Below is a small trained network, with its code and all its weights. Each question gives an input and a class and asks what happens when units are switched off, that is, made to give their printed mean instead of their output.

import numpy as np


def w(rows, s, z=0):
    codes = np.array(rows[::2]) - 128.0
    scale = np.full(codes.shape[1], s)
    scale[-1] = z or s
    return codes * scale


def f(y):
    return y / 2 * (1 + np.tanh(0.7978845608 * (y + 0.044715 * y**3)))


def log_softmax(a):
    a = a - a.max(-1, keepdims=True)
    return a - np.log(np.exp(a).sum(-1, keepdims=True))


def net(x, mask):
    res = np.array(x, float).reshape(1, 2) / 4 @ E
    y = f(res @ A[0][:, :-1].T + A[0][:, -1])
    res = res + np.where(mask, y, B[0][:, -1]) @ B[0][:, :-1]
    return log_softmax(res[-1] @ U[:, :-1].T + U[:, -1])


A, B = {}, {}
E = w([
[251,78,74,43,111,180,85,8,106,92,157,182],'x0',
[118,178,78,73,90,196,196,117,27,87,198,221],'x1',
],0.011)
A[0] = w([
[93,93,58,144,75,169,243,115,61,127,54,100,14],'n1',
[73,242,136,95,58,165,206,169,153,9,84,231,105],'n2',
[39,158,163,147,110,99,214,158,108,219,149,159,237],'n3',
[198,120,85,171,172,66,104,164,48,106,123,95,218],'n4',
[98,161,99,124,95,184,192,115,123,161,152,100,2],'n5',
[145,201,151,145,172,243,166,124,91,138,152,98,1],'n6',
[102,94,105,104,104,91,88,175,234,114,79,130,27],'n7',
[41,162,178,163,96,93,166,171,100,138,117,157,33],'n8',
[63,190,154,206,88,103,99,157,21,158,139,76,34],'n9',
[40,134,202,132,141,240,198,69,134,80,118,143,15],'n10',
[145,254,112,103,108,160,246,178,145,127,200,201,125],'n11',
],0.0063,0.0034)
B[0] = w([
[188,145,118,143,162,103,219,128,204,54,71,76,154],'n1',
[80,65,147,155,209,120,201,207,126,73,108,89,241],'n2',
[116,205,121,93,75,200,75,123,103,189,194,163,248],'n3',
[46,149,137,206,105,112,75,193,57,124,155,174,153],'n4',
[161,86,165,21,245,104,217,65,193,83,130,78,145],'n5',
[145,95,173,93,148,80,133,24,202,50,87,108,148],'n6',
[137,101,122,57,226,83,254,151,194,100,93,79,168],'n7',
[225,175,61,72,111,78,87,85,134,137,147,186,203],'n8',
[181,184,39,84,138,64,81,86,90,79,173,128,195],'n9',
[152,175,142,50,179,114,228,151,151,114,154,44,150],'n10',
[67,75,224,107,147,71,157,137,121,97,55,156,254],'n11',
],0.0083,0.0087)
U = w([
[101,100,188,149,205,79,169,165,255,93,57,47,3],'0',
[207,213,21,94,99,139,84,94,120,88,195,174,77],'1',
[99,140,165,211,67,200,86,190,87,170,155,183,215],'2',
],0.0078,0.0033)

Each question gives the input, the list of numbers given to net, and the class t.
The units are the neurons (one row each of A and B). Each row of codes is followed by its name. A weight is (code - 128) times the scale printed after its matrix; where a second scale follows, it is the last column's (A, B and U).
mask holds one flag per neuron, in row order. A switched-off neuron (its flag False) gives its mean, the last column of its row in B, instead of its output. The means were averaged over made-up inputs and are rounded, as every weight is.
A unit's drop is (log p(t) with every unit on - log p(t) with that unit switched off) / (log p(t) with every unit on - log p(t) with every unit switched off).
The circuit of an input: a set's keep is (log p(t) with only the set's units on - log p(t) with every unit switched off) / (log p(t) with every unit on - log p(t) with every unit switched off). Starting from all 11 units, units are removed one at a time, each time the one whose removal leaves the highest keep (on an exact tie, the one counted first), for as long as the keep stays at least 0.8.
units of the circuit, in order: the units of the circuit, biggest drop first
k most important neurons: the k neurons with the biggest drops, biggest first
drop when u is switched off: that unit's drop, to one decimal
input [-4,7], class 0: units of the circuit, in order => n2
input [-3,6], class 0: 2 most important neurons => n2, n11
input [-8,5], class 1: 2 most important neurons => n3, n8
input [-8,4], class 1: 3 most important neurons => n3, n8, n9
input [-8,7], class 1: 3 most important neurons => n3, n8, n9
input [0,-2], class 2: 2 most important neurons => n2, n11
input [8,8], class 0: 2 most important neurons => n11, n2
input [-7,4], class 1: 2 most important neurons => n3, n8
input [7,7], class 0: drop when n2 is switched off => 0.1
input [-3,5], class 0: drop when n11 is switched off => 0.4
input [-5,-3], class 1: drop when n9 is switched off => 0.1
